In the rows, 128 means zero.
Each row is followed by its class.
[149 109 114 158 132 125  95 148 132 113 176 171 136 129 103 127 146  69
 169 104  80 117 125 108  72  91 111 124 156 133 135 126 157 204 123 118
 123  82 127 113 109 116 112  87 117  93 102 140 139 121]
J148
[145 101  96 130 138 143 115 113 134 123 161 117 104 120 137 136 145 120
 146 169 147 100 162 121 102 101 131 121 146 162 131 145 121 114 136 144
 155  95 154 136 101 143 147 131 117 113 109 157 127 119]
J628
[ 83 125  78  90 140 134 111 138 156 129 130 115 112 185 120  65 135 112
 141 156 149 129 162 194 127 163 156  93 117 127 119  72 105  94  80 154
 204  81  92 123 127  93 167 213  37 140 117 108 127 162]
J381
[135 153 129 128 151 142 114 143 168 147 151 143 120 127 111 152 168 112
 157 123 119  86 116 125  91 136 143 113 145 153 102  96 119 169 127 147
 128 107 140 130 114 143 135  93 115  95 104 153 101 112]
J148
[127 110  95 115 120 158 135 156 172 116 139 131 134 125 100 105 118 123
 131 130 121 155 143 158 126 136 120  87 106 152 151 127 124 129 118 110
 152  80 117 137 124  79 141 155 116 117 103 118 159 160]
J148
[169 136 111 148 181 122  97 146 125 123 154 155 126 128 103 124 172 103
 157 118 113  85 100 159  69 115 111  95 113 140  73 109 143 149 122 126
 109 105 145 141 114 119 123  98 156  91 122 141 118 125]
J148
[111 114 171 159 103 148 112 139 103 121 103 140 130 136 136 134 118 120
 128 144 143  95 129 115 131 115 100 125 141 144  98 121 114 160 142 127
 124 187 129 137 103 101 142 136 116 139 140 114 110 119]
J381
[107 129 139 153 130 147 105 132 120 110 121 134 133 134 137 162 115 135
  97 144 131  98 142 127 129 123 122 125 139 157 124 127  97 129 165 143
 155 163 122 106  94 140 129 109 105 146 118 129 120 138]
J890
[124  90 122  97 117 162 102 105 134 107 132 116  87 125 119 153 140 133
 156 126 129  79 146 125 118 104 142 143 120 147 121 128 128 128 126 142
 146  96 131 125 114 151 125 134 125 143 125 166 143  97]
J259
[148 103 114 129 136 184 109 104 138 118 154 108 104 120  98 131 152 120
 148 137 143 101 134 138 113 125 134 129 157 140 144 150 131 122 140 137
 163 112 134 135 117 107 149 142  96 125 106 178 144 129]
J710
[100 131 112 128 114 134 119 147 179 120 148 144 118 139 128 119 122  89
 141 121 108 162 157 156 117 109 134 112  91 131 135 107 110 126 112 119
 204  91 101 147 107 135 138 145 100 135 118  89 147 120]
J890
[137 119  85 132 123 153 135 153 153 111 132 140 132 132 128  87 140  95
 146 143 112 157 172 139  87 125 117 103  96 136 138 109 113 114 106 122
 226  89 127 125 130  97 146 136 116 125  96 123 164 145]
J260
[153 102 121 151 132 162  96 106 147  93 137 118 103 105 112 153 142 134
 148 155 134 130 156 113 114 109 147 146 118 160 149 140 123 121 148 149
 146 101 143 122 113 116 131 133 114 138 138 180 144 119]
J259
[157 111 132 153 109 156  96 102 159 124 118 124 111 132 114 162 159 130
 122 114 147 126 162 129 136 120 154 154 129 165 143 141 134  99 154 127
 176 125 137 131 118 134 128 138 125 139 140 145 157 112]
J890
[135 117 145 156 116 117 140 139 152 120 109 128 140 162 127 120 128 152
  93 147 100 107 129 103 132 106  99 141 123 147  99 142 104 133 157 135
 104 164 123 118 102  87 130 105 126 134 113 119 112 137]
J628
[103  88 107 115 165  81 123 166 200 146 119 119 142 141 121  93  98 143
 109 107 132 193 147 196 164 128 155 101  50 135 121  92 105 114 102 118
 139 110 129 127 118 114 112 165 103 135 129 100  94 157]
J148
[136 129 130 149 129 128  86 155 181 130 161 146 139 119 129 122 138 112
 127 127 118 112 131 143 103  98 147 119 120 121 109 126 135 159 123 119
 122 146 104 155  82 143  97 128 141 103 119 133  97 114]
J765
[105 135 157 148 104 131 130 178  51 105 110 137 111 154 160 124 143 146
 138 145 112  68 133 120 118 110  82 156 107 167 110  87  91 137 160 146
 134 165 133 111 110 128 150 126  93 149 154  95 119  90]
J768
[122 125 139 151 126 133 133 136 140 107 123 135 140 155 120 129 142 145
 102 158 135  98 139  97 127 104  97 139 131 176 124 130 105 146 146 143
 152 140 142 106  99  82 129 108 126 142 134 139 138 119]
J628
[129 120 101 118 135 139 119 130 163 112 133 118 138 154 108 109 125  86
 137 127 111 175 167 159 117 143 118  97  84 130 134 114 108 144 104 124
 203 111 112 154 119  92 133 134 143 134 102 124 170 145]
J259
[130 102 127 133 114 170  94 107 135 108 123 117 110 124 133 142 158 119
 149 146 129 104 162 124 114 124 142 148 137 140 150 136 120 116 135 150
 152  99 121 130 119 153 120 134  94 128 145 168 148 110]
J934
[113 120 157 160 107 152 112 131  89 103 128 150 123 134 128 126 138 124
 108 143 133  98 135 124 122  89  93 140 112 159  97 120 111 141 156 120
 130 159 138 116 104  92 135 141 114 132 140 110 120 114]
J578
[162 125 160 159 151 152 108 180 108 149 161 158 132 110 108 122 150  77
 153 121 131 111 117 122 115 104 122 115 118 141  90 135 133 185 141 123
 100 113 156 171 128 127 124  98 124  86 140 108 133 108]
J148
[128 121 146 172 116 135 127 125 111 103 122 128 134 158 131 133 130 119
 105 157 121 107 142  96 130 126  98 134 139 160 124 120 108 138 163 145
 135 149 119 109 100 108 142 106 108 159 129 117 136 126]
J890
[119 141 160 175 111 159 119 164  83 106 133 146 135 123 137 139 143 128
  98 163 135 103 127 100 121 103  97 126 118 161 121 129 105 141 158 137
 100 154 129 117  97 118 136 119 135 134 139 103 133 118]
J578
[110 135  83 121 111 110 126 161 150 112 135 124 129 150 108  83 115 107
 132 154 114 154 168 150 117 125 130  64  79 160 129 126  98 140 112 137
 182  92 119 142 113  74 138 144 119 133  73 136 152 139]
J188
[122 134 129 123 114 152 150 190 232 109 123 126 131 133 110  90  93  94
 169 151 114 140 143 173  76 127 111 110  93 116 121 126 102 135 107 137
 229  98 115 160 121 105 149 110 115 122 134  77 162 185]
J929
[131 101 103 136 134 157  89 118 149 115 148 112 109 111 128 142 147 130
 159 138 157  92 159 116 118 118 159 129 150 152 142 118 129 122 121 142
 149 107 144 110 111 145 138 135  97 127 129 181 116  90]
J381
[107 119 105  75 149 139  95 147 167 185 133 116 118 101 135 128 111 102
 124 109 142 109 123 146 113 167 167  88 114 135 121 132 100 104 103 140
 147 137  73 158 135 148 159 118  87 178  48 128 143 198]
J934
[173 166 127 125 167 138  97 114 179 129 156 154 142 122  93 121 170 110
 128 131 149 147 121 106 132 109 159 120 128 142 115  80 127 161 155 139
  88 134 135 104 115 140 132  97 138 112 129 155 129 142]
J768
[113 117 161 151 148 131 126 131  77  99 137 149 140 134 128 114 126 130
 115 141 130 101 167  81 141 126  92 143 135 140 129 111 114 137 159 128
 139 163 118 105 105  85 139 131 130 133 135 114 154 118]
J710
[123 126 131 174  97 159 125 181 112 100 132 133 112 123 139 141 168 157
 107 162 131 110 148 130 119 126 116 140 146 183 111 119  99 120 166 141
  97 137 128 123  93 144 173 131 101 131 114 118 124 133]
J188
[101 134 143 147 125 147 146 139  78 104 114 144 132 142 132 138 129 164
  92 124  99  77 129 135 148 134  84 121 100 157 111 125 127 107 137 122
 143 129 126  99 117 102 110 114 136 106 140  97 139  94]
J148
[107 122  94 122 125 148 113 174 168 104 116 121 140 129 122 112 110 137
 136 131 100 158 165 138 141 138 137 109  72 140 132 119 118 120 121 139
 156 110 104  97 122 122 146 130 119 163 104 110 159 139]
J259
[127  87  89 139 108 158 131 125 118 115 166 100 101 143 107 130 143 144
 115 152 113 106 169 107 131 130 159 108 147 149 149 137 112 113 174 138
  74  85 135 109  98 154 155 138  78 108  75 156 135 135]
J188
[137 171 118 129 133 154 106 156 121 119 143 145 139 118 134 178 184 131
 146 122 118 101  85 137 100 136 123 119 134 118 114  85 142 164 109 125
 161 138 131 148 104 142 107  96 118  92 170 122  73 112]
J381
[133 139 136 145 133 149  83 153 130 126 165 161 121 141 123 129 163  80
 137 106 104 120 135 148 100  92 131 130 115 147 114 109 139 153 128 120
 108 128 141 121 116 155 118 137 139 104 110 132 118  98]
J578
[150 123 165 115 168 118  93 183 141 120 166 153 113 120 125 152 129  99
 121 102  85  92 108 121  98 104 120 146 109 119  82 118 150 185 154 146
 116 139 114 137  87 101 110 100 165 132 124 122 115 123]
J259
[140 117 140 145 158 142  59 141 124 145 160 152 132 122 102 145 127  83
 170 113 127  97 123 153 113  78 114 129 131 127 100 109 134 170 115 138
 112 162 120 137 102 118 122  97 130 124 134 139  97 113]
J381
[134 114  81 109 112 152 143 165 162 126 120 120 136 139 108 127 119 149
 148 132 134 180 170 158 120 139 158 122 101 121 137 101 116  88 110 112
 203  87 107 154  97 123 165 135  94 114 115  96 151 155]
J188
[124 121 139 140 137 161 115 159  83 103 147 143 136 143 129 128 145 137
  83 157 129  85 113  91 119 125  97 161 136 155 126 113 111 161 162 129
 113 129 119 130 101 107 137 117  85 142 142 105 119 131]
J260
[130 144 108 171 147 120 109 155 143 152 190 145 148 114 100 137 134  79
 156 124 131 132 117 164  96 117 132  91 167 125 141 130 164 179 121 129
 134 124 147 111  80 116 125 109 136 103 119 153 108 111]
J188
[129 114 106 128 126 129 123 186 165 121 128 123 131 129 104  86 114 109
 143 137 109 135 145 146 128 123 135  77  68 142 123 125 125 116  97 117
 159 105 112 132 115  73 125 140 124 143 103 119 162 135]
J188
[135 133 117 150 173 127  87 164 134 105 155 148 126 142 107 146 171 118
 145 108 101 140 114 149  96 122 134 131 117 147 107 119 140 181 127 147
 132  98 137 128 117 126 120 118 136 110 131 168 135 100]
J259
[166  95 111 109 112 167 116 120  99 138 163 127  86 117 108 153 170 124
 156 159 138  95 138 143 115  93 124 159 161 148 141 123 117  97 135 160
 118  92 156 116 110 138 146 126 105 114 118 156 117 139]
J628
[147 105  89  51 124 170 144 146 202  89  96 141 174 140 119  47  75 106
 115 124 161 107 174 171 151 135 137 169  97 101 111 123 124  71  91 100
 173  94 125 116 131 110 132 171 128 177 129 124 165 120]
J934
[142 124 124 151 128 144 122 144 115 122 149 115 114 129 127 155 128 143
 149 164 135 100 151 149 121 126  89 151 127 155 146 134 124 108 166 141
 158 159 126 140  97 115 148 125 107 162 173 124 123 119]
J890
[ 99 108 151 166 139 152 126 151 112 102 112 153 128 132 143 141 115 147
  78 129 112  96 127 111 123  81 102 135 108 154 120 104 108 134 165 140
 148 156  97 136 103 120 118 110  96 151 134 108 139 133]
J929
[134 118 143 148  94 124 102 163  82  95 128 136 124 128 123 166 152 168
 117 138 124  96 138 113 137 134 104 119 131 178 115 132 117 151 147 137
 115 131 125 147 106 169 144  68 100 114 140  84 145 119]
J259
[137  67 126 148 125 160 124 107 147 114 126 119  98 124 114 156 125 120
 135 136 129  96 152 119 111 106 154 138 146 133 139 125 138 102 128 126
 168  91 132 124  99 139 137 141  87 118 110 151 157 116]
J765
[142 116 118 107 137 149 141 174 171 118 120 135 132 150 123  91 109 104
 141 118 119 155 133 149 115 120 139 103  89 156 122 104 124 129 119 114
 191  95 128 141 128  78 153 152 108 125 110 114 163 151]
J768
[ 97 107 154 153 111 131 123 128 139  94 118 125 122 146 125 117 111 146
 111 161 132 115 144 117 145 135  85 131 132 139 121 123 107 162 146 131
 125 178 118 115 106 105 133 125 101 148 152 140 119 121]
J381
[153  88 143 105 155 160  82  93 183 129 144 145 117 105  61 164 144  80
 147 123 136 132 113 132 134 107 143 156 141 100 122 144 113 178 117 118
 123 138 133 132  86  99 100 144 152 116  90 183 137 118]
J710
[188 141  85 141 160 108 134 154 143 123 191 139 128 162 102 158 172 101
 141 140 108 103 127 156  92 130 111 132 167 138  98 116 134 153 163 154
  71  93 163 142  83 176 164  95 147 104 100 145  99  88]
J890
[118 119 133 145 133 138 109 131 115  71 123 137 124 147 123 106 128 139
 105 172 126  96 133 118 126 126 101 133 130 162 116 112 115 143 154 142
  88 133 120 122 103 137 134 136 113 135 123 126 133 109]
J929
[105 132 158 150 118 122 125 114  98 113 131 129 121 128 129 144 126 145
 140 162 128 105 127  83 137 118 126 127 104 173 111 133 144 129 136 108
 126 154 127 118  89 108 130 123 111 127 142  98 115 109]
J188
[133 117 103 114 141 144 143 169 175 109 129 129 170 144 118  95  99  95
 153 151 118 160 156 133 129 100 126  58  88 136 124  81 142 161  96 119
 211  87 119 160 114  86 124 119 106 111 142 101 143 152]
J765
[136 127 130 115 139 123 102 114 119 129 154 125 100 147 117 150 159 102
 139 153 154  99 156 104 122 131 159 150 151 163 174 123  93 125 129 149
 163 109 126 149 127 136 114 152  71 142 131 169 149 116]
J890
[148 136 137 127 124 159  84 139 117 118 149 131 128 127 109 168 150  82
 157 115  94 113 127 153 109 100 107 123 132 125 135  98 117 159 111 143
 136 115 107 163 109 123 119  93 138 108 136 111 126 118]
J259
[149 104  98 133 117 181  91 113 132  99 137 129 113  80 137 152 127 139
 153 148 144  80 149 112 101 113 134 119 135 166 151 135 155 124 148 129
 173 105 141 147 122 165 121 105 114 122 144 156 134 122]
J929
[109 133 118 119 147 146 117 136 195  92  97 121 128 139 115 132 139 141
 137 144 122 170 155 125 132 130 162 104  75 166 127 103 102 124 118 139
 171  97 118 125 128 100 139 161 115 141 123 138 157 147]
J259
[133 126 103 110 150 141  93 132 161  99 168 152 124 142 120 129 133 110
 124 114 102 125 118 170 100 115 124 138 121 133 143  91 153 154 116 127
 144 107 124 139 106 183  95 106 127 109 125 146 103 113]
J929
[143 132 114 144 166 129  94 175 181 144 137 146 124 141 128 125 141 104
 130  99 117 104  94 180  82 104 129 108 128 149  75 110 110 184 148 141
 100 132 140 159 124 151 147 115 138 123 104 167 102 133]
J768
[113 124  99 126 132 121 111 141 164  96 135 127 150 144 127  99 129 110
 134 117  93 188 167 132 117 133 123  93  76 150 141 118 130 126 111 127
 190  81  87 132 114  88 141 120 126 129 102 104 175 139]
J934
[165 132 153 145 163 166 105 154 144 148 158 151 112 116 102 131 149 107
 156 125 121 110 118 135  86  94 133 133 105 138 111 116 135 123 134 133
 147 128 142 148 120 115 128  99 129 103 137 147 121 117]
J260
[166  87 135 118 174 153  85 120 161 128 171 158 132 115  78 154 119  77
 149 138 104 109 127 136 133 110 126 122 125 121 111 131 139 180 136 117
 127 122 147 157  91  85 103 125 118  85 121 145 106 138]
J710
[112 132 153 166 104 137 121 143 103 111 126 129 148 152 123 145 131 138
 110 136 120 105 113 104 133 113 104 120 134 171 137 122 103 149 148 137
 122 154 116 110  97 106 125  90 112 150 133 114 120 121]
J890
[121 130 112 115 120 151 137 158 177 109 133 131 132 139 114  87 124  96
 128 144 140 160 164 143 118 124 116  78  90 147 131 102 114 121  97 121
 197  97 114 130 122 101 154 137 132 137 107 106 185 145]
J578
[161 170 132 128 147 132 102 130 169 126 169 143 143 136 102 149 166  83
 125 109 122 141 100 141 116  94 143 119 134 143 117 120 130 172 145 129
 119 135 142 141 115 139 109  98 136 112 121 137 100 137]
J890
[116 141 108 120 125 161 104 192 131 150 152 149 128 116 128 158 158 115
 159 119 109 120 108 162 118 123 168 147 136 139 125  79 127 137 109 135
 101  89 134 128 102 140 135 161 101 110 123 125  64 110]
J188
[141 101  85 136 102 138  87 127 108  93 139 121 116 140 135 134 147 114
 158 139 119  92 182 131  96 161 129 129 153 154 161 113 123 138 127 128
 129  60 157 126 115 187 135 128 113  90 109 136 128  93]
J148
[114 149 167 133 131 145 125 146  88  95 111 104 119 134 107 171 187 177
 123 159 142 102  87  74 135  87 140 171 125 159 108 127  89 140 163 169
  92 156  99  96  84  77 146 136  84 168 135 110 131 119]
J259
[142  79  93 116 137 162 107 103 117 128 152 126  91 115 132 147 134 109
 155 169 136  86 177 113 126 103 124 147 149 152 140 134 131 106 127 146
 170  76 142 130 114 138 144 139  91 127 121 159 148  99]
J628
[151 129 116 129 155 124  99 136 155 108 149 157 136 113 112 142 132  94
 160 115 100 118 143 148 111 118 103 139 158 110 121 115 148 155 118 122
 160 121 122 141 108 110 135 123 133 101 119 137 124  94]
J710
[111 110 154 147 122 127 125 133  98 104 154 137 123 147 145 134 122 123
 107 148 120  99 162 108 130  82  71 155 139 168 137 116 116 141 154 129
 156 144 126 127  97 112 141 105  99 131 151  88 131 122]
J628
[133 120  98 122 131 123 112 161 166 104 115 146 133 124 119  98 100 110
 135 142 109 134 143 148 118 108 129 106  81 146 139 122 134 120 115 129
 173 116 112 139 123 103 118 146 101 153 105 111 148 137]
J929
[124  97 103 143 125 157  99 120 135 122 158 103  94 114 116 147 150 113
 153 152 133 119 170 124 125 124 163 133 145 163 163 123 110 103 122 147
 127  75 131 111 107 135 145 148  96 120  98 166 138 114]
J188
[ 88 116 147 163 125 137 103 136 114  69 119 134 128 156 137 106 115 116
 108 158 123 112 142  79 106 141 118 125 143 160 141 108 101 172 147 136
 113 116 110 131  97 142 143 134 101 131 100 118 155  95]
J929
[127 163 103 163 201 134 109 189  67 126 185 151 103 126 100 109 252 145
 175 135  88 107  85 131  82 163 140 104 111 133  86 113 144 158 144 141
  77 118 129  85 109  81 116 177 111  73 112 188 125  57]
J148
[111 129 139 156 151 139 131 136 121 107 108 145 135 135 107 138 120 145
  92 142 133  87  91 123 104  98 105 136 126 129 119 121 119 139 140 135
 133 165 109 101  98  80 117 128 125 173 123 165 140 143]
J765
[125 130 126 129 167 149 135 161 151 134 139 135 139 144 124 102 126  88
 112 135 134 171 145 139 109 128 134 101  83 151 140 112 111 113 107 114
 200 117 121 149 111  75 142 162 132 131  92 107 161 142]
J260
[148 105 120 130 121 151 109 112 122 142 137 122 103 133 118 133 130 137
 142 146 159  87 134 107 119 154 153 159 129 157 151 136 121 104 140 139
 121 105 149 106 128 171 145 114 105 145 136 149 153 146]
J768
[176 136 213 155 132 137  88 124 130 102 165 150 102 122  81 117  96  81
 104 120  96 201 109 174 126 109  83 157 119 120 163 139 150 132 136 123
 133 137 128 152 132  83 112  80 140  78 146 111 136 139]
J260
[224 145 107 111 180  75 119 179 187 117 215 106 145 117  79  96 178 120
 120 127 116 119 112 127 112 154  84 121 100 120 107 112  98 203 156 134
  88 173 155 179 123 116 112  12 145 126 121 170  79 157]
J710
[107 143  91 126 119 139 134 164 173  98 106 132 138 136 124 136 153 129
 147 108 113 165 135 158  93  93 146  90  93 157 135 105 125 128  90 117
 231  92 120 134 123 112 133 150 120 120  95 130 157 132]
J765
[121 131 154 156 131 138 118 149  87 146 125 120 136 142 141 137 146 125
 146 145 147 113 123 100 127 112 120 135 115 166 117 112  98 152 149 140
 131 159 123 128 107 114 150 116 111 139 148  93 132 136]
J768
[182  85 130 190 127 148  58 105 145 163  87 135 130 141 103 168 145  85
 153  99  99 156 163 164 109  73 135 119 109 108  96 114 100 131 118 163
 136  91 108 176 117 151 110  65 172  76 115 124 134 137]
J148
[117 121 114 102 141 118 131 156 190 106 120 131 145 138 124 104  99 119
 152 131 114 170 167 136 114 131 143  90  86 145 138 119 127 112 117 119
 166  97 108 144 119 118 154 141 104 131 111 107 162 152]
J934
[101 115 150 152 106 163 168 169 173 125 125 125 115 191 143  79 125 114
 187 115 102 129 140 137  87 138 129 129 117 179 147  98 134 111 107 122
 134  79 151 100 143 139 176 164 140 125 138 131 162 111]
J768
[132  84 122 156 125 127 101 146 162 121 141 132  98 125 114 129 152 149
 119 144 159 112 157 139 110 118 157 123 138 158 119 118 117 120 137 156
 128  77 131 133 102 157 150 140 116 118 125 148 149 144]
J765
[124 135 157 173 104 124 138 120  93  92 120 149 116 132 122 106 142 161
  95 158 134  95 136  82  97 111  92 145 115 140 134 130  82 123 163 128
 114 144 131 130 115 101 127 121 134 133 145 143 140 104]
J260
[129 125 146 159  98 154 125 155 121 108 126 155 119 159 136 119 144 134
 125 143 116 105 156 104 102 107  88 182 100 190 125 119 110 152 163 120
 178 168 165 137 112 112 141 115  99 157 130 141 123  93]
J628
[163  90 102 132 126 135 108 155 139  89 151 138  99  99 140 134 172 175
 128 134 151  52 169 122 113 123 139 135 150 178 127 149 147  96 154 125
 153  93 152 143 115 154 143 152 101 112 142 152 142 108]
J710
[101 142 140 189 118 152 147 163  95 120 118 123 148 169 138 122 154 162
 132 175 104  64 105  94 102 114 109 131 101 165 116 102 117 143 142 161
 147 152 128  95  95  79 113 113  90 154 162 141  88 116]
J765
[127 111 130 108 139 128 120 172 174 130 132 124 127 129 118 107 111 104
 169 102  86 128 174 141 109 110 117 106 108 138 150 120 131 111 109  98
 199 138  95 144 142  69 138 149 100 113 110  98 169 138]
J260
[124 122 182 147 120 103 136 113  85 141 138 137 109 172 159 118 124 117
  88 112 132  61 169 120 123 108 105 155 112 174 110 126 137  81 164 155
 138 128 125 155 110 123 153 125 138 153 144  84 143  94]
J934
[133 122  98 108 116 145 146 166 169 102 125 129 130 141 111  98 124 122
 122 145 122 136 159 135 110 134 153  87  92 141 145 108 110 103 101 119
 210  78 118 139 108  74 120 146 114 118 106 139 164 153]
J188
[105 137 163 163 101 141 101 126 104 116 156 137 106 117  92 128 143 117
 105 150 148 129 126 134 135  96 123 134 122 164 143 130 103 141 161 139
  86 149 137  98  92  92 133 143 123 143 121 125 127 149]
J188
[141  97 100 130 140 134 126 101  99 122 161 110 102 117 132 133 169 147
 143 143 148 133 148 111  96 135 134 147 150 126 145 135 125 106 134 122
 154 110 126 130 108 145 141 137 111 103 121 156 133 112]
J260
[141 144 125 118 130 166  77 131 135 123 158 154 119 117 102 146 147  77
 143  95 111 126 100 165  87  98 131 125 107 117 109 115 116 174 117 127
 110 115 133 162 115 154 115 108 168 120 102 149 115 117]
J259
[ 97 115 110 112 134 172 117 175 193 149 152 135 111 111 121 123 122 104
 130 140 131 139 138 173 118 116 117  70 106 159 140 117 104 146 107 131
 192 104 120 163 112 102 143 148 121 131 105 139 146 147]
J628
[155  93 109 114 139 157 113  90 153 120 177 114  96 112 121 137 146  98
 128 145 134 119 178 129 115 140 137 123 170 132 171 116 135 107 138 125
 144  83 138 132 114 150 141 146 119  88 110 152 140 126]
J260
